Below are the code and all the weights of a small trained network. Each question names an input and a class and asks about switching units off, where a switched-off unit gives its printed mean instead of its output.

import numpy as np


def w(rows, s, z=0):
    codes = np.array(rows[::2]) - 128.0
    scale = np.full(codes.shape[1], s)
    scale[-1] = z or s
    return codes * scale


def f(y):
    return np.maximum(y, 0)


def log_softmax(a):
    a = a - a.max(-1, keepdims=True)
    return a - np.log(np.exp(a).sum(-1, keepdims=True))


def net(x, mask):
    res = np.array(x, float).reshape(1, 6) / 4 @ E
    y = f(res @ A[0][:, :-1].T + A[0][:, -1])
    res = res + np.where(mask, y, B[0][:, -1]) @ B[0][:, :-1]
    return log_softmax(res[-1] @ U[:, :-1].T + U[:, -1])


A, B = {}, {}
E = w([
[179,198,247,57,179,123,196,155],'x0',
[128,113,125,109,142,135,134,123],'x1',
[114,106,132,91,152,130,132,121],'x2',
[56,132,157,218,194,117,196,86],'x3',
[58,86,214,116,76,233,169,144],'x4',
[144,150,148,95,62,140,124,32],'x5',
],0.011)
A[0] = w([
[116,62,98,154,133,110,87,85,50],'N0',
[140,177,131,101,88,144,145,33,54],'N1',
[200,188,165,98,168,118,158,115,81],'N2',
[128,94,180,140,71,188,186,116,89],'N3',
[95,155,151,148,125,95,159,4,79],'N4',
[191,114,103,110,143,67,124,78,72],'N5',
[124,119,106,136,177,100,147,89,3],'N6',
[112,107,128,197,208,131,157,190,79],'N7',
[89,187,133,92,103,101,143,208,139],'N8',
[151,187,181,111,171,117,163,85,53],'N9',
[172,116,102,96,107,108,102,196,103],'N10',
[101,88,62,167,123,138,99,79,38],'N11',
[79,157,86,121,107,132,104,80,50],'N12',
[180,138,141,75,80,131,95,161,27],'N13',
[141,205,105,116,161,10,129,84,34],'N14',
],0.013,0.0042)
B[0] = w([
[158,135,148,220,65,120,215,170,204],'N0',
[147,164,44,41,142,26,69,127,206],'N1',
[167,67,79,242,76,75,175,218,248],'N2',
[24,236,153,169,206,154,107,125,229],'N3',
[239,83,90,98,77,135,12,47,210],'N4',
[41,146,192,94,192,190,133,133,217],'N5',
[178,194,241,152,123,138,103,145,166],'N6',
[246,71,127,31,161,124,1,71,234],'N7',
[185,160,57,191,132,57,132,147,196],'N8',
[141,96,114,222,14,96,134,202,223],'N9',
[123,56,133,120,145,132,54,44,221],'N10',
[142,139,114,168,97,113,177,215,228],'N11',
[164,81,108,131,126,63,196,173,177],'N12',
[158,58,194,143,138,172,95,63,222],'N13',
[22,215,219,127,216,163,129,106,252],'N14',
],0.0087,0.012)
U = w([
[128,80,114,190,107,86,165,254,62],'0',
[174,110,71,85,152,86,19,122,254],'1',
[21,169,203,189,186,207,100,144,54],'2',
[201,62,157,142,105,152,22,49,51],'3',
],0.0099,0.0098)

Each question gives the input, the list of numbers given to net, and the class t.
The units are the neurons (one row each of A and B). Each row of codes is followed by its name. A weight is (code - 128) times the scale printed after its matrix; where a second scale follows, it is the last column's (A, B and U).
mask holds one flag per neuron, in row order. A switched-off neuron (its flag False) gives its mean, the last column of its row in B, instead of its output. The means were averaged over made-up inputs and are rounded, as every weight is.
A unit's drop is (log p(t) with every unit on - log p(t) with that unit switched off) / (log p(t) with every unit on - log p(t) with every unit switched off).
The circuit of an input: a set's keep is (log p(t) with only the set's units on - log p(t) with every unit switched off) / (log p(t) with every unit on - log p(t) with every unit switched off). Starting from the 12 units with the biggest drops (on a tie, the unit counted first), units are removed one at a time, each time the one whose removal leaves the highest keep (on an exact tie, the one counted first), for as long as the keep stays at least 0.8.
circuit, biggest first: the units of the circuit, biggest drop first
top k neurons: the k neurons with the biggest drops, biggest first
drop of u: that unit's drop, to one decimal
input [6,-5,-6,-6,2,0], class 0: top 2 neurons : [N2; N7]
input [0,-5,8,5,5,-6], class 1: circuit, biggest first : [N7]
input [3,4,-3,-7,-4,-1], class 3: top 2 neurons : [N13; N10]
input [5,-4,3,-7,2,8], class 1: top 2 neurons : [N1; N4]
input [5,-8,1,-8,6,-5], class 3: top 3 neurons : [N13; N14; N10]
input [0,4,-2,5,8,8], class 1: top 3 neurons : [N4; N1; N14]
input [-8,0,4,-7,3,5], class 0: circuit, biggest first : [N11; N0]
input [3,5,5,-7,-1,-6], class 3: top 2 neurons : [N13; N10]
input [-2,-1,-4,-7,-7,-4], class 2: circuit, biggest first : [N14; N5]
input [-8,-3,1,4,-8,0], class 0: top 4 neurons : [N11; N0; N12; N3]
input [-1,6,2,-4,-1,1], class 3: circuit, biggest first : [N1; N13]
input [-4,6,7,-7,-8,6], class 2: circuit, biggest first : [N5; N14]
input [-5,7,4,-8,8,-2], class 2: top 2 neurons : [N3; N7]
input [5,-8,3,7,5,5], class 3: circuit, biggest first : [N4]
input [-3,5,-8,-2,-1,-2], class 0: top 4 neurons : [N7; N4; N1; N13]
input [2,7,5,-7,5,-4], class 3: top 4 neurons : [N14; N13; N1; N10]
input [2,1,4,-2,0,-2], class 0: top 3 neurons : [N7; N4; N1]
input [6,-7,5,4,-8,-6], class 2: drop of N5 : 0.2
input [-5,4,-7,0,-7,0], class 2: drop of N14 : 0.3
input [-2,-4,-5,-8,-7,5], class 3: circuit, biggest first : [N13]
input [-7,-7,8,-5,-8,2], class 2: drop of N5 : 0.3
